Here is a tiny trained network, its code and every weight. The questions are about switching its units off for an input and a target symbol, where a switched-off unit gives its printed mean instead of its output.

import numpy as np


def w(rows, s, z=0):
    codes = np.array(rows[::2]) - 128.0
    scale = np.full(codes.shape[1], s)
    scale[-1] = z or s
    return codes * scale


def f(y):
    return np.maximum(y, 0)


def softmax(a):
    e = np.exp(a - a.max(-1, keepdims=True))
    return e / e.sum(-1, keepdims=True)


def log_softmax(a):
    a = a - a.max(-1, keepdims=True)
    return a - np.log(np.exp(a).sum(-1, keepdims=True))


def net(x, mask):
    ids = ['ΛΦεζημ'.index(c) for c in x.split()]
    T = len(ids)
    res = E[ids] + P[:T]
    u = 0
    for l in range(3):
        r = res
        for j in range(3):
            rows = slice(3 * j, 3 * j + 3)
            q, k, v = (r @ M[l][rows].T for M in (Q, K, V))
            z = softmax(np.where(np.tri(T) > 0, q @ k.T / 3**0.5, -1e9)) @ v
            o = O[l][rows]
            res = res + np.where(mask[u + j], z, o[:, -1]) @ o[:, :-1]
        u += 3
        y = f(res @ A[l][:, :-1].T + A[l][:, -1])
        res = res + np.where(mask[u : u + 4], y, B[l][:, -1]) @ B[l][:, :-1]
        u += 4
    return log_softmax(res[-1] @ U[:, :-1].T + U[:, -1])


Q, K, V, O, A, B = {}, {}, {}, {}, {}, {}
E = w([
[70,97,191,161,168],'Λ',
[98,110,127,186,234],'Φ',
[136,83,32,96,173],'ε',
[133,143,91,100,9],'ζ',
[92,61,111,165,158],'η',
[114,173,181,58,199],'μ',
],0.014)
P = w([
[254,80,167,143,153],'0',
[81,136,169,72,132],'1',
[116,144,133,160,104],'2',
[107,152,128,155,107],'3',
[98,165,128,142,116],'4',
[91,175,124,135,124],'5',
[88,185,121,127,136],'6',
[80,191,119,118,150],'7',
[76,200,113,111,164],'8',
[68,203,111,110,173],'9',
[73,213,107,106,189],'10',
],0.0081)
Q[0] = w([
[135,33,190,103,102],'L0H1',
[53,158,112,128,76],'L0H1',
[147,109,164,173,108],'L0H1',
[58,6,114,129,107],'L0H2',
[97,193,215,184,85],'L0H2',
[43,186,48,105,178],'L0H2',
[158,75,71,162,124],'L0H3',
[24,93,83,97,103],'L0H3',
[145,163,90,51,150],'L0H3',
],0.013)
K[0] = w([
[154,42,172,106,112],'L0H1',
[97,149,126,115,78],'L0H1',
[83,39,168,130,104],'L0H1',
[65,30,50,158,164],'L0H2',
[120,136,238,176,77],'L0H2',
[139,106,103,150,34],'L0H2',
[131,53,81,159,92],'L0H3',
[121,64,185,99,5],'L0H3',
[175,180,64,99,118],'L0H3',
],0.012)
V[0] = w([
[80,157,94,100,190],'L0H1',
[151,124,118,153,191],'L0H1',
[69,158,97,86,191],'L0H1',
[141,182,147,100,116],'L0H2',
[111,121,54,120,109],'L0H2',
[148,199,76,136,191],'L0H2',
[85,149,181,191,56],'L0H3',
[137,245,135,160,116],'L0H3',
[192,112,254,174,108],'L0H3',
],0.0093)
O[0] = w([
[80,71,111,173,92,252],'L0H1',
[90,118,119,66,58,253],'L0H1',
[80,65,107,178,84,252],'L0H1',
[119,110,97,167,165,59],'L0H2',
[130,99,153,254,113,122],'L0H2',
[167,77,66,123,84,119],'L0H2',
[144,140,15,97,103,129],'L0H3',
[125,135,118,243,109,76],'L0H3',
[150,42,70,137,99,145],'L0H3',
],0.0075,0.0035)
A[0] = w([
[85,104,124,105,141,63],'L0N1',
[120,218,105,177,163,8],'L0N2',
[101,173,251,119,93,54],'L0N3',
[174,111,127,204,183,30],'L0N4',
],0.013,0.0017)
B[0] = w([
[97,198,209,144,105,255],'L0N1',
[151,160,2,171,177,186],'L0N2',
[145,40,40,98,59,185],'L0N3',
[128,146,124,9,155,176],'L0N4',
],0.0084,0.0051)
Q[1] = w([
[249,111,146,237,90],'L1H1',
[157,241,201,160,8],'L1H1',
[40,52,70,184,65],'L1H1',
[98,112,95,105,130],'L1H2',
[84,144,133,111,102],'L1H2',
[168,146,130,56,161],'L1H2',
[129,61,115,161,68],'L1H3',
[149,151,193,184,196],'L1H3',
[160,123,157,87,70],'L1H3',
],0.018)
K[1] = w([
[111,2,138,186,116],'L1H1',
[20,112,110,104,196],'L1H1',
[119,162,115,222,58],'L1H1',
[152,149,128,144,142],'L1H2',
[126,104,114,153,137],'L1H2',
[185,99,152,130,147],'L1H2',
[169,70,113,179,85],'L1H3',
[61,184,126,153,198],'L1H3',
[144,81,150,87,124],'L1H3',
],0.02)
V[1] = w([
[140,158,82,124,120],'L1H1',
[94,37,157,149,212],'L1H1',
[112,196,174,216,71],'L1H1',
[141,158,97,148,255],'L1H2',
[89,221,43,191,171],'L1H2',
[143,109,236,168,46],'L1H2',
[101,135,131,151,228],'L1H3',
[162,133,43,105,107],'L1H3',
[142,126,122,114,82],'L1H3',
],0.009)
O[1] = w([
[141,72,134,165,117,143],'L1H1',
[114,186,97,50,163,72],'L1H1',
[155,102,105,99,65,122],'L1H1',
[176,187,145,141,67,142],'L1H2',
[152,213,253,90,142,136],'L1H2',
[135,98,64,87,188,69],'L1H2',
[129,77,125,84,73,252],'L1H3',
[137,130,190,206,156,64],'L1H3',
[129,144,133,150,151,69],'L1H3',
],0.0075,0.0038)
A[1] = w([
[251,119,145,107,151,3],'L1N1',
[202,127,112,114,87,66],'L1N2',
[96,126,151,97,240,157],'L1N3',
[210,117,148,109,60,229],'L1N4',
],0.013,0.0042)
B[1] = w([
[172,50,64,2,65,131],'L1N1',
[81,76,114,118,125,134],'L1N2',
[175,156,184,183,218,254],'L1N3',
[67,227,136,140,220,177],'L1N4',
],0.0082,0.0064)
Q[2] = w([
[224,89,197,78,149],'L2H1',
[102,141,157,94,166],'L2H1',
[196,143,124,128,144],'L2H1',
[117,81,193,109,60],'L2H2',
[190,180,211,88,229],'L2H2',
[217,126,97,83,34],'L2H2',
[10,95,83,211,85],'L2H3',
[128,206,92,120,116],'L2H3',
[113,170,151,207,247],'L2H3',
],0.013)
K[2] = w([
[161,42,14,99,231],'L2H1',
[144,162,128,164,139],'L2H1',
[139,114,163,84,217],'L2H1',
[105,19,126,90,152],'L2H2',
[25,238,92,148,45],'L2H2',
[78,61,18,156,251],'L2H2',
[194,241,169,230,139],'L2H3',
[109,153,152,16,96],'L2H3',
[244,199,123,31,170],'L2H3',
],0.012)
V[2] = w([
[173,159,60,109,155],'L2H1',
[126,111,59,217,110],'L2H1',
[94,81,195,148,180],'L2H1',
[67,131,35,130,81],'L2H2',
[142,210,67,201,167],'L2H2',
[170,169,134,49,168],'L2H2',
[89,124,209,73,98],'L2H3',
[139,68,177,254,73],'L2H3',
[149,200,102,138,153],'L2H3',
],0.011)
O[2] = w([
[97,149,183,142,135,81],'L2H1',
[206,212,117,116,113,128],'L2H1',
[100,144,52,155,143,227],'L2H1',
[41,123,189,157,115,53],'L2H2',
[94,71,174,75,186,169],'L2H2',
[221,138,156,61,130,149],'L2H2',
[140,109,104,158,149,37],'L2H3',
[254,175,136,2,154,2],'L2H3',
[62,115,149,69,189,183],'L2H3',
],0.0096,0.0092)
A[2] = w([
[31,133,47,55,13,253],'L2N1',
[222,6,235,199,31,95],'L2N2',
[167,230,211,200,41,57],'L2N3',
[114,101,1,70,34,47],'L2N4',
],0.011,0.0035)
B[2] = w([
[100,153,140,86,102,248],'L2N1',
[192,52,188,158,21,140],'L2N2',
[83,160,185,4,175,139],'L2N3',
[162,111,98,234,227,164],'L2N4',
],0.016,0.017)
U = w([
[99,14,25,178,253,152],'Λ',
[33,151,114,92,124,233],'Φ',
[119,135,84,66,163,44],'ε',
[112,32,146,96,152,3],'ζ',
[136,151,70,157,167,175],'η',
[124,132,86,95,168,49],'μ',
],0.0063,0.0032)

Each question gives the input, a string of symbols that net reads in full, and the target symbol t.
The units are the heads (3 rows each of Q, K, V and O) and the neurons (one row each of A and B). Each row of codes is followed by its name. A weight is (code - 128) times the scale printed after its matrix; where a second scale follows, it is the last column's (O, A, B and U).
mask holds one flag per unit, layer by layer, with each layer's heads first. A switched-off unit (its flag False) gives its mean, the last column of its rows in O or B, instead of its output. The means were averaged over made-up inputs and are rounded, as every weight is.
A unit's drop is (log p(t) with every unit on - log p(t) with that unit switched off) / (log p(t) with every unit on - log p(t) with every unit switched off).
The circuit of an input: a set's keep is (log p(t) with only the set's units on - log p(t) with every unit switched off) / (log p(t) with every unit on - log p(t) with every unit switched off). Starting from the 12 units with the biggest drops (on a tie, the unit counted first), units are removed one at a time, each time the one whose removal leaves the highest keep (on an exact tie, the one counted first), for as long as the keep stays at least 0.8.
circuit, biggest first: the units of the circuit, biggest drop first
unit that matters most: the unit with the biggest drop
top k neurons: the k neurons with the biggest drops, biggest first
k most important neurons of layer l: the k neurons of layer l with the biggest drops, biggest first
which heads matter: for each layer, one digit per head in row order, 1 if its drop is at least 0.15 and else 0, layers parted by /
input Λ η Φ ζ ζ Φ ζ η, target ζ: unit that matters most	L0H3
input Λ Λ Φ Φ Φ ζ η Φ ε ε, target ε: 3 most important neurons of layer 0	(L0N1, L0N2, L0N4)
input Φ ε μ Λ μ η, target Λ: which heads matter	010 / 100 / 010
input Λ ζ Λ Φ η Λ Φ η Φ, target η: circuit, biggest first	(L1H2, L2H3, L2H1, L1H1)
input Λ ζ Λ Φ Λ Φ ζ ζ μ, target ζ: top 2 neurons	(L0N2, L2N4)
input ε Φ Φ Φ ζ ζ Λ Φ ε Λ Φ, target Φ: top 4 neurons	(L0N2, L1N4, L1N3, L2N1)
input η ε ζ ζ ε ε Λ η Φ Φ μ, target Λ: which heads matter	111 / 001 / 111
input Φ Φ Φ Φ, target Φ: circuit, biggest first	(L1H2, L2H2, L0H1, L2N4)
input Λ Λ η ζ, target η: which heads matter	010 / 110 / 110
input Φ ζ Φ ε Λ, target ε: top 4 neurons	(L2N3, L0N2, L0N1, L0N4)
input Φ Φ ζ Φ Φ η Φ Φ η μ, target η: which heads matter	111 / 111 / 111
input Λ Φ ζ Φ ε Λ, target ε: circuit, biggest first	(L2H3, L1H1)
input Φ Φ Λ μ, target Λ: which heads matter	001 / 000 / 000
input Φ Λ Φ Φ ζ Φ ε ε, target ε: top 2 neurons	(L1N3, L0N2)
input Λ Φ ζ Φ, target ζ: circuit, biggest first	(L1H1, L2N2, L2H1)
input Φ Φ ζ Λ ε η, target ε: unit that matters most	L1H2
input η Λ ζ η Φ Φ Φ ε Φ ε Φ, target ε: which heads matter	100 / 111 / 001
input Λ Φ Λ Φ Φ Φ ζ Φ η μ, target η: which heads matter	000 / 111 / 111
input Φ Φ Φ Φ Λ ζ Λ ε μ, target ε: which heads matter	111 / 111 / 101
input ε Φ Λ ζ Λ, target ζ: top 4 neurons	(L2N2, L1N4, L0N4, L1N3)
input η ζ η, target ζ: top 4 neurons	(L1N3, L2N2, L1N4, L0N3)
input Φ η Φ Φ Λ Λ ζ, target Λ: top 4 neurons	(L1N3, L0N1, L2N4, L0N2)
input ζ η Λ η η Φ Φ Λ Λ Λ, target Λ: which heads matter	000 / 101 / 111
input Λ Φ Φ Λ Φ Φ Λ Φ Φ ζ μ, target ζ: unit that matters most	L1H1
input Φ ε Φ ε Λ η, target Λ: top 2 neurons	(L2N4, L1N4)
